Below are the code and all the weights of a small trained network. Each question names an input and a class and asks about switching units off, where a switched-off unit gives its printed mean instead of its output.

import numpy as np


def w(rows, s, z=0):
    codes = np.array(rows[::2]) - 128.0
    scale = np.full(codes.shape[1], s)
    scale[-1] = z or s
    return codes * scale


def f(y):
    return np.maximum(y, 0)


def log_softmax(a):
    a = a - a.max(-1, keepdims=True)
    return a - np.log(np.exp(a).sum(-1, keepdims=True))


def net(x, mask):
    res = np.array(x, float).reshape(1, 7) / 4 @ E
    y = f(res @ A[0][:, :-1].T + A[0][:, -1])
    res = res + np.where(mask, y, B[0][:, -1]) @ B[0][:, :-1]
    return log_softmax(res[-1] @ U[:, :-1].T + U[:, -1])


A, B = {}, {}
E = w([
[124,181,142,134,248,126,152,76,74,91,74,184],'x0',
[135,195,121,197,138,168,110,255,105,172,132,180],'x1',
[138,175,115,93,132,92,136,154,143,133,58,113],'x2',
[95,157,131,121,124,134,130,160,152,182,160,189],'x3',
[130,101,67,185,96,200,212,131,73,63,62,69],'x4',
[159,101,186,180,121,190,95,129,44,118,148,159],'x5',
[22,126,137,66,186,214,69,157,138,103,144,173],'x6',
],0.0097)
A[0] = w([
[163,244,132,156,151,79,155,126,147,154,64,122,140],'n0',
[67,139,151,98,187,154,91,118,151,120,154,159,245],'n1',
[157,95,138,86,108,71,81,126,158,137,149,91,123],'n2',
[97,91,84,82,88,106,167,120,182,134,119,2,194],'n3',
[207,96,96,183,104,148,176,87,43,106,80,80,184],'n4',
[122,88,91,124,68,109,122,114,158,92,97,84,66],'n5',
[132,145,159,92,105,98,60,100,184,173,217,144,218],'n6',
[97,116,106,136,62,136,85,210,145,200,213,150,115],'n7',
[79,151,143,137,205,195,124,88,64,90,105,155,207],'n8',
[137,89,181,96,133,46,95,47,168,135,196,108,132],'n9',
[33,155,129,103,199,173,64,155,158,144,122,173,202],'n10',
[111,142,110,164,132,218,92,206,131,129,173,151,247],'n11',
[158,176,86,120,116,25,169,124,157,125,47,94,209],'n12',
[98,115,78,140,69,145,63,218,125,238,195,168,130],'n13',
[109,143,129,130,206,176,107,110,105,104,94,161,46],'n14',
[135,164,161,165,184,170,132,124,56,103,131,167,251],'n15',
[141,152,143,87,121,139,113,124,122,117,103,79,72],'n16',
[88,82,99,160,118,160,127,153,81,141,166,195,168],'n17',
[133,145,143,164,80,153,142,229,159,150,180,131,135],'n18',
[90,57,64,130,61,136,166,91,108,60,82,47,109],'n19',
[180,110,196,222,139,174,145,99,57,83,142,186,103],'n20',
[174,64,121,193,82,193,172,99,97,69,111,33,229],'n21',
],0.0082,0.0024)
B[0] = w([
[142,148,87,114,170,42,116,211,147,158,59,162,197],'n0',
[122,106,160,78,154,132,150,95,108,79,117,163,203],'n1',
[172,106,145,131,126,127,118,120,175,162,153,167,182],'n2',
[126,106,111,97,112,179,174,162,254,123,161,139,223],'n3',
[159,124,76,174,95,122,119,132,76,163,102,79,241],'n4',
[118,98,119,133,130,155,151,144,183,143,174,88,183],'n5',
[137,129,190,123,99,98,71,91,144,135,155,192,216],'n6',
[141,167,190,181,151,178,133,97,166,139,139,127,211],'n7',
[104,113,131,100,120,141,136,144,66,83,99,104,208],'n8',
[141,68,126,84,66,85,87,52,171,173,149,167,215],'n9',
[99,128,175,85,158,156,154,144,105,47,116,173,226],'n10',
[152,153,161,153,138,150,115,152,110,100,113,116,209],'n11',
[123,119,51,128,155,125,115,176,176,199,85,142,216],'n12',
[128,186,178,194,154,164,169,116,174,114,146,166,221],'n13',
[109,92,124,100,150,136,115,149,109,84,108,105,182],'n14',
[116,128,149,104,171,91,98,133,66,112,109,133,204],'n15',
[148,111,111,137,148,119,119,137,155,121,137,127,143],'n16',
[122,172,125,146,156,112,125,118,110,112,119,120,180],'n17',
[142,176,151,181,132,157,127,159,135,157,155,128,196],'n18',
[133,105,78,111,102,199,153,166,126,112,186,64,227],'n19',
[147,152,166,163,93,84,101,73,74,129,94,91,211],'n20',
[206,97,89,156,68,159,149,106,72,133,171,55,254],'n21',
],0.0093,0.014)
U = w([
[4,115,90,80,136,154,186,78,200,126,145,133,101],'0',
[78,107,185,67,170,138,111,138,58,12,100,160,84],'1',
[151,152,53,139,169,39,119,230,178,203,47,169,254],'2',
[144,227,254,234,136,164,124,143,180,133,159,163,89],'3',
[147,55,200,100,92,55,74,15,201,177,172,217,201],'4',
[173,116,139,209,87,93,107,64,4,150,96,60,121],'5',
[169,47,71,155,62,192,158,155,164,139,187,55,91],'6',
],0.0074,0.0013)

Each question gives the input, the list of numbers given to net, and the class t.
The units are the neurons (one row each of A and B). Each row of codes is followed by its name. A weight is (code - 128) times the scale printed after its matrix; where a second scale follows, it is the last column's (A, B and U).
mask holds one flag per neuron, in row order. A switched-off neuron (its flag False) gives its mean, the last column of its row in B, instead of its output. The means were averaged over made-up inputs and are rounded, as every weight is.
A unit's drop is (log p(t) with every unit on - log p(t) with that unit switched off) / (log p(t) with every unit on - log p(t) with every unit switched off).
The circuit of an input: a set's keep is (log p(t) with only the set's units on - log p(t) with every unit switched off) / (log p(t) with every unit on - log p(t) with every unit switched off). Starting from the 12 units with the biggest drops (on a tie, the unit counted first), units are removed one at a time, each time the one whose removal leaves the highest keep (on an exact tie, the one counted first), for as long as the keep stays at least 0.8.
units of the circuit, in order: the units of the circuit, biggest drop first
most important unit: the unit with the biggest drop
k most important neurons: the k neurons with the biggest drops, biggest first
drop when u is switched off: that unit's drop, to one decimal
input [-4,-2,0,3,3,1,4], class 3: most important unit : n4
input [-4,3,6,-1,2,-2,-2], class 2: units of the circuit, in order : (n12; n0)
input [-1,0,-3,3,-1,-6,-6], class 2: units of the circuit, in order : (n12; n21)
input [-8,8,3,-8,4,2,2], class 3: 2 most important neurons : (n13; n18)
input [8,4,-8,-1,-5,-1,-4], class 1: 2 most important neurons : (n21; n4)
input [4,8,1,-1,6,-4,-7], class 2: 2 most important neurons : (n0; n12)
input [4,-7,2,7,-7,6,5], class 1: 4 most important neurons : (n10; n8; n1; n14)
input [5,-6,5,4,5,3,-8], class 6: 3 most important neurons : (n19; n12; n21)
input [-6,1,5,3,3,-7,0], class 2: 2 most important neurons : (n21; n12)
input [-2,7,8,1,8,4,8], class 1: 2 most important neurons : (n8; n10)
input [2,4,6,-7,3,-4,-8], class 2: 2 most important neurons : (n0; n12)
input [-3,-2,5,8,3,-7,-7], class 2: 2 most important neurons : (n12; n0)
input [3,3,8,-2,-2,7,-5], class 2: 2 most important neurons : (n0; n21)
input [1,7,5,-1,-8,1,-8], class 2: units of the circuit, in order : (n0)
input [7,4,-7,6,1,-1,-3], class 1: 2 most important neurons : (n21; n4)
input [7,6,8,1,2,3,-1], class 2: drop when n0 is switched off : 1.9
input [-4,3,-3,8,3,-2,-1], class 3: drop when n20 is switched off : 0.0
input [2,-3,-6,8,0,1,-1], class 4: drop when n19 is switched off : 0.1
input [7,5,7,6,-1,5,-3], class 2: drop when n0 is switched off : 2.0
